Below is a small trained network, with its code and all its weights. Each question gives an input and a target symbol and asks what happens when units are switched off, that is, made to give their printed mean instead of their output.

import numpy as np


def w(rows, s, z=0):
    codes = np.array(rows[::2]) - 128.0
    scale = np.full(codes.shape[1], s)
    scale[-1] = z or s
    return codes * scale


def norm(h):
    return h / np.sqrt((h * h).mean(-1, keepdims=True) + 1e-5)


def f(y):
    return np.maximum(y, 0)


def softmax(a):
    e = np.exp(a - a.max(-1, keepdims=True))
    return e / e.sum(-1, keepdims=True)


def log_softmax(a):
    a = a - a.max(-1, keepdims=True)
    return a - np.log(np.exp(a).sum(-1, keepdims=True))


def net(x, mask):
    ids = ['ΓΔΘΣΦΩαλμ'.index(c) for c in x.split()]
    T = len(ids)
    res = E[ids] + P[:T]
    r = norm(res)
    for j in range(2):
        rows = slice(2 * j, 2 * j + 2)
        q, k, v = (r @ M[0][rows].T for M in (Q, K, V))
        z = softmax(np.where(np.tri(T) > 0, q @ k.T / 2**0.5, -1e9)) @ v
        o = O[0][rows]
        res = res + np.where(mask[j], z, o[:, -1]) @ o[:, :-1]
    y = f(norm(res) @ A[0][:, :-1].T + A[0][:, -1])
    res = res + np.where(mask[2:10], y, B[0][:, -1]) @ B[0][:, :-1]
    return log_softmax(norm(res)[-1] @ U[:, :-1].T + U[:, -1])


Q, K, V, O, A, B = {}, {}, {}, {}, {}, {}
E = w([
[126,109,176],'Γ',
[120,146,78],'Δ',
[123,105,170],'Θ',
[121,133,71],'Σ',
[127,201,154],'Φ',
[101,163,182],'Ω',
[100,146,179],'α',
[131,199,156],'λ',
[254,89,143],'μ',
],0.0075)
P = w([
[128,126,145],'0',
[165,142,249],'1',
[125,131,138],'2',
[93,130,105],'3',
[129,130,129],'4',
[75,145,98],'5',
],0.012)
Q[0] = w([
[138,191,250],'head 0',
[165,110,201],'head 0',
[198,158,99],'head 1',
[144,107,55],'head 1',
],0.023)
K[0] = w([
[252,132,154],'head 0',
[174,104,94],'head 0',
[182,123,115],'head 1',
[152,87,105],'head 1',
],0.03)
V[0] = w([
[6,150,118],'head 0',
[108,83,93],'head 0',
[163,216,109],'head 1',
[221,109,107],'head 1',
],0.011)
O[0] = w([
[149,245,156,128],'head 0',
[191,151,72,50],'head 0',
[96,93,196,114],'head 1',
[153,50,108,2],'head 1',
],0.011,0.0049)
A[0] = w([
[129,117,87,132],'neuron 0',
[20,146,59,133],'neuron 1',
[64,162,120,69],'neuron 2',
[188,151,133,117],'neuron 3',
[249,85,224,2],'neuron 4',
[63,172,46,99],'neuron 5',
[199,144,195,190],'neuron 6',
[48,127,39,71],'neuron 7',
],0.016,0.0021)
B[0] = w([
[146,82,110,133],'neuron 0',
[193,172,142,249],'neuron 1',
[109,170,65,254],'neuron 2',
[48,94,175,168],'neuron 3',
[200,250,130,199],'neuron 4',
[186,115,215,225],'neuron 5',
[147,47,96,218],'neuron 6',
[188,58,195,168],'neuron 7',
],0.02,0.0055)
U = w([
[142,120,7,109],'Γ',
[88,85,68,190],'Δ',
[220,146,165,160],'Θ',
[138,81,149,43],'Σ',
[56,112,149,37],'Φ',
[104,180,109,116],'Ω',
[143,182,111,253],'α',
[58,119,145,32],'λ',
[175,23,85,143],'μ',
],0.018,0.0034)

Each question gives the input, a string of symbols that net reads in full, and the target symbol t.
The units are the heads (2 rows each of Q, K, V and O) and the neurons (one row each of A and B). Each row of codes is followed by its name. A weight is (code - 128) times the scale printed after its matrix; where a second scale follows, it is the last column's (O, A, B and U).
mask holds one flag per unit, heads first, then neurons. A switched-off unit (its flag False) gives its mean, the last column of its rows in O or B, instead of its output. The means were averaged over made-up inputs and are rounded, as every weight is.
A unit's drop is (log p(t) with every unit on - log p(t) with that unit switched off) / (log p(t) with every unit on - log p(t) with every unit switched off).
The circuit of an input: a set's keep is (log p(t) with only the set's units on - log p(t) with every unit switched off) / (log p(t) with every unit on - log p(t) with every unit switched off). Starting from all 10 units, units are removed one at a time, each time the one whose removal leaves the highest keep (on an exact tie, the one counted first), for as long as the keep stays at least 0.8.
units of the circuit, in order: the units of the circuit, biggest drop first
most important unit: the unit with the biggest drop
k most important neurons: the k neurons with the biggest drops, biggest first
heads that matter: for each layer, one digit per head in row order, 1 if its drop is at least 0.15 and else 0, layers parted by /
input Θ Γ Δ μ Δ, target μ: 3 most important neurons : neuron 0; neuron 2; neuron 1
input Θ Φ Ω, target Ω: most important unit : neuron 5
input Θ Θ α Θ Γ, target α: 3 most important neurons : neuron 5; neuron 2; neuron 6
input Φ Φ Γ Ω λ, target λ: units of the circuit, in order : neuron 4; head 0; neuron 5
input Ω Θ Γ, target Ω: 2 most important neurons : neuron 5; neuron 6
input α Θ μ λ Ω, target μ: heads that matter : 10
input Δ λ Θ, target λ: 4 most important neurons : neuron 4; neuron 6; neuron 5; neuron 7
input μ Σ Φ, target μ: heads that matter : 10
input Θ Φ Γ α Θ, target α: units of the circuit, in order : neuron 2; head 1
input Ω Σ Φ Θ Γ, target Φ: 2 most important neurons : neuron 4; neuron 5
input λ Φ Γ, target λ: heads that matter : 10
input Γ Δ μ Φ Φ, target μ: heads that matter : 10
input Θ Γ λ, target λ: heads that matter : 01
input Δ Γ μ Ω Σ, target μ: units of the circuit, in order : head 1
input λ Θ Φ, target λ: heads that matter : 01
input Θ Θ λ Σ μ, target μ: heads that matter : 10
input α α Θ, target α: heads that matter : 11
input Θ Γ Γ λ Σ, target λ: 3 most important neurons : neuron 3; neuron 1; neuron 4
input Φ Θ Θ, target Φ: 2 most important neurons : neuron 1; neuron 5
input Γ Θ Θ μ Σ, target μ: most important unit : head 1
input λ Ω Θ, target λ: heads that matter : 11
input Φ Θ Φ, target Φ: 2 most important neurons : neuron 4; neuron 5
input Φ Θ Γ Γ Ω, target Ω: heads that matter : 01
input Σ μ Γ, target μ: heads that matter : 10
input μ Ω α, target μ: 2 most important neurons : neuron 4; neuron 5
input Θ Θ Θ Θ Φ, target Φ: heads that matter : 11
input Θ Γ Φ Ω Θ, target Ω: most important unit : head 1
